Questions about the matrix below.
1) Report the largest entry in the last column.
2) Report the bottom-right entry.
3) Report the smallest entry in the last column.
4) Report the first entry on the main diagonal.
5) Report the third-last entry, reading row by row.
6) Report the entry in the bottom-left corner.
7) Report the 4th-last entry, reading row by row.
115  146  112  137  153  133  154  151  101  133  125  115  155  107
112  142  103  120  108  109  120  119  117  126  114  147  110  120
126  155  144  118  136  127  119  110  118  106  134  120  112  139
131  149  152  147  113  103  136  101  138  127  140  105  130  128
133  138  111  101  121  150  142  152  146  105  111  149  131  121
144  154  106  139  130  133  120  147  118  105  133  150  116  137
142  103  141  103  140  126  108  126  105  142  110  145  126  147
129  127  138  129  133  151  153  133  132  105  134  136  121  125
1) 147
2) 125
3) 107
4) 115
5) 136
6) 129
7) 134

Read these off the row that follows.
1) Read off the entry just left of 142.
2) Read off the entry just left of 140.
[122 108 145 118 142 137 153 140]
1) 118
2) 153

arr =
[[121 133 118 137 142 140 126 134 122 126 121 125 129 130 130]
 [122 129 135 116 135 132 134 119 117 133 138 124 129 125 128]
 [136 132 140 143 107 104 130 144 132 132 143 137 139 126 126]
 [129 121 139 130 125 118 128 128 123 131 128 123 125 138 135]
 [133 127 126 126 150 149 132 130 137 115 124 134 130 118 107]
 [117 127 126 128 107 114 123 134 121 134 137 103 116 130 142]
 [117 127 130 127 129 123 123 132 125 130 121 115 126 119 121]
 [124 131 131 116 139 135 130 130 137 131 148 132 137 133 137]
 [110 119 129 128 147 143 136 128 118 108 100 126 118 114 101]
 [122 131 135 133 119 114 132 139 139 144 135 135 130 135 132]
 [120 118 145 122 126 122 129 128 124 128 121 117 110 130 132]
 [133 130 125 132  98 105 136 133 124 135 136 137 131 134 150]
 [138 131 115 127 116 113 125 121 135 119 119 152 132 124 116]
 [133 126 142 128 109 108 129 127 138 117 115 135 137 118 105]
 [127 138 120 125 115 107 115 140 130 123 132 132 132 122 121]]
Rows and columns are numbered from 0.
The entry directly below the smallest entry?
A: 116
The entry just left of the largest entry is 119
The entry at row 0, column 2?
A: 118
The top entry of the column that holds the smallest entry: 142
The entry at row 1, column 0 -> 122
The entry in the bottom-right corner?
A: 121
The entry in row 0 and column 1: 133
The entry just right of the centre entry -> 137
The entry in the top-left corner?
A: 121
The top-right entry: 130
The entry just left of the smallest entry: 132
The entry directly above the smallest entry?
A: 126
The entry just left of 148 is 131
The entry just left of 100: 108
The entry in the bottom-left corner: 127
The entry directly above 148?
A: 121
The entry in row 2 and column 0?
A: 136
The top entry of the column that holds the largest entry: 125
The entry directly below the largest entry: 135
The entry directly above the largest entry?
A: 137
The entry just left of the centre entry: 130
The bottom entry of the column that holds the smallest entry?
A: 115

Read these off the array that follows. Indices start at 0.
1) Report the entry at row 1, column 1.
2) Report the entry at row 0, column 0.
3) Report the entry just right of 120.
4) Report the entry directly above 143.
5) Report the entry in the top-right corner.
6) Report the entry in the bottom-left corner.
7) Report the entry at row 0, column 1.
8) Report the entry in row 1 and column 2.
[[132, 119, 133, 116, 118, 139, 138, 137, 142, 150, 123, 133, 154, 121, 118],
 [123, 137, 138, 106, 120, 114, 130, 132, 109, 134, 118, 131, 135, 143, 119]]
1) 137
2) 132
3) 114
4) 121
5) 118
6) 123
7) 119
8) 138

Questions about the row below.
1) Which number is the entry just right of the smallest entry?
2) Which number is the entry just right of 138?
[122, 113, 112, 150, 138, 126, 133, 137]
1) 150
2) 126

x =
[[114 107 130 126 118 124 128]
 [125 137 127 133 127 121 135]
 [157 131 137 122 126 132 126]
 [132 129 122 126 103 129 126]
 [146 136 142 134 117 137 148]
 [141 104 117 120 121 123 156]
 [135 123 127 135 132 145 129]
 [125 132 121 116 114 129 116]
 [126 134 139 123 118 133 126]
 [116 126 131 130 123 136 125]
 [113 134 128 127 132 119 129]
 [132 138 137 131 115 125 118]
 [142 125 138 137 120 136 129]
 [130 118 116 117 131 120 133]
 [123 123 126 135 126 131 131]
 [139 131 134 137 121 139 127]]
The 1st entry on the main diagonal: 114
What is the fifth entry, reading row by row?
A: 118
What is the bottom-right entry?
A: 127
The fifth-last entry, reading row by row: 134
What is the third smallest entry?
A: 107
What is the top-right entry?
A: 128
What is the first entry of the largest entry's row?
A: 157
What is the third entry, reading row by row?
A: 130
What is the entry just right of the largest entry?
A: 131
The entry just left of the smallest entry: 126
What is the second largest entry?
A: 156
The second entry from the end, reading row by row -> 139
The entry directly above 113 -> 116
The first entry of the smallest entry's row: 132
What is the bottom-left entry?
A: 139
The entry directly above the smallest entry: 126
What is the smallest entry in the last row?
A: 121
What is the entry just right of 103?
A: 129
What is the 4th entry, reading row by row?
A: 126
The entry directly below 115 is 120
What is the second smallest entry?
A: 104
The smallest entry in the last column -> 116
What is the second entry on the main diagonal?
A: 137

[[105 131 130 113 151 150 150 115 103 142 145 140 153 130 111 106]
 [115 110 132 132 121 119 130 153 152 111 115 110 129 107 125 152]
 [139 147 142 126 148 125 123 138 106 139 151 107 129 132 118 138]]
Rows and columns are numbered from 0.
The entry directly above 123 is 130
The entry at row 2, column 0: 139
The entry in the bottom-right corner? 138
The top-left entry? 105
The entry at row 0, column 2? 130
The top-right entry? 106
The entry in row 1 and column 0: 115
The top entry of the column that holds the smallest entry? 103
The entry at row 2, column 1 is 147
The entry at row 1, column 2? 132

[[117 154 139 154 156 156 126 154 119 121 118 114 109]
 [153 132 113 132 122 129 118 131 122 109 154 151 146]
 [108 124 111 124 123 125 124 124 149 149 107 113 123]
 [136 108 120 108 111 110 107 109 148 147 135 127 123]
 [126 156 130 156 153 155 125 155 115 113 127 123 118]
 [112 114 138 113 123 117 128 115 141 152 110 110 113]
 [136 120 131 119 125 122 108 121 144 147 136 120 114]
 [148 130 115 132 122 128 130 130 116 106 149 152 150]]
The top-right entry: 109
The top-left entry -> 117
The entry just left of the smallest entry?
A: 116
The last entry, reading row by row?
A: 150
The bottom entry of the column that holds the smallest entry is 106
The first entry in the row that holds the smallest entry is 148
The 3rd entry from the end, reading row by row?
A: 149
The largest entry in the first column -> 153
The 3rd entry on the main diagonal is 111
The second entry in reading order?
A: 154
The second entry on the diagonal from the top-right corner?
A: 151
The fifth entry, reading row by row?
A: 156

Questions about the row below.
1) What is the entry just left of 117?
2) What is the last entry?
3) What is the entry just right of 119?
4) What is the third entry from the left?
5) What is the second largest entry?
[108, 127, 117, 132, 130, 149, 119, 140, 153, 122, 113]
1) 127
2) 113
3) 140
4) 117
5) 149

Questions about the grid below.
1) Give the largest entry in the last row.
2) Give the 2nd entry on the diagonal from the top-right corner.
3) Give the entry in the bottom-right corner.
4) Give the fifth-last entry, reading row by row.
5) Give the 2nd entry from the end, reading row by row.
6) Give the entry in the top-left corner.
7) Give the entry in the bottom-left corner.
8) Give the 1st entry on the diagonal from the top-right corner.
[[144 115 143 105 113 119 144 126 128 106 125]
 [112 141 120 146 108 121 121 108 140 144 115]
 [133 143 107 130 133 116 107 120 117 142 140]
 [155 142 122 110 120 114 121 131 115 128 152]
 [107 135 121 144 110 131 122 113 149 139 107]
 [124 143 116 142 113 111 116 106 124 146 129]
 [150 122 138 114 122 106 137 113 108 129 141]
 [114 141 120 146 108 119 121 107 137 145 116]
 [136 107 148 117 112 110 148 108 117 115 113]
 [152 136 128 104 108 125 129 137 133 110 146]
 [136 107 147 118 113 109 147 106 117 117 114]
 [143 112 144 106 114 118 145 122 125 107 122]
 [137 106 148 112 115 113 149 113 120 110 112]
 [155 138 126 111 121 111 125 126 112 129 152]
 [136 106 148 116 113 110 148 109 118 114 112]
 [104 108 114 121 143 147 114 137 149 116 105]]
1) 149
2) 144
3) 105
4) 114
5) 116
6) 144
7) 104
8) 125

B =
[[115 144 125 134]
 [124 144 126 139]
 [123 116 154 124]
 [106 128 119 127]
 [138 132 127 151]
 [136 122 117 108]
 [124 108 148 135]
 [129 122 117 111]
 [136 145 143 124]]
Find the entry directly below 135.
A: 111
Find the 1st entry, reading row by row.
A: 115
Find the entry directly above the largest entry.
A: 126
Find the bottom-right entry.
A: 124
The entry directly above 111 is 135
The entry in the bottom-left corner -> 136
Find the entry just right of 154.
A: 124
The top-right entry -> 134
Find the entry directly above the smallest entry.
A: 123
Find the entry just left of 154.
A: 116
The largest entry in the last column: 151
The 5th entry, reading row by row is 124
Find the entry directly below 154.
A: 119
Find the bottom entry of the column that holds the largest entry.
A: 143
The first entry in the row that holds the smallest entry is 106
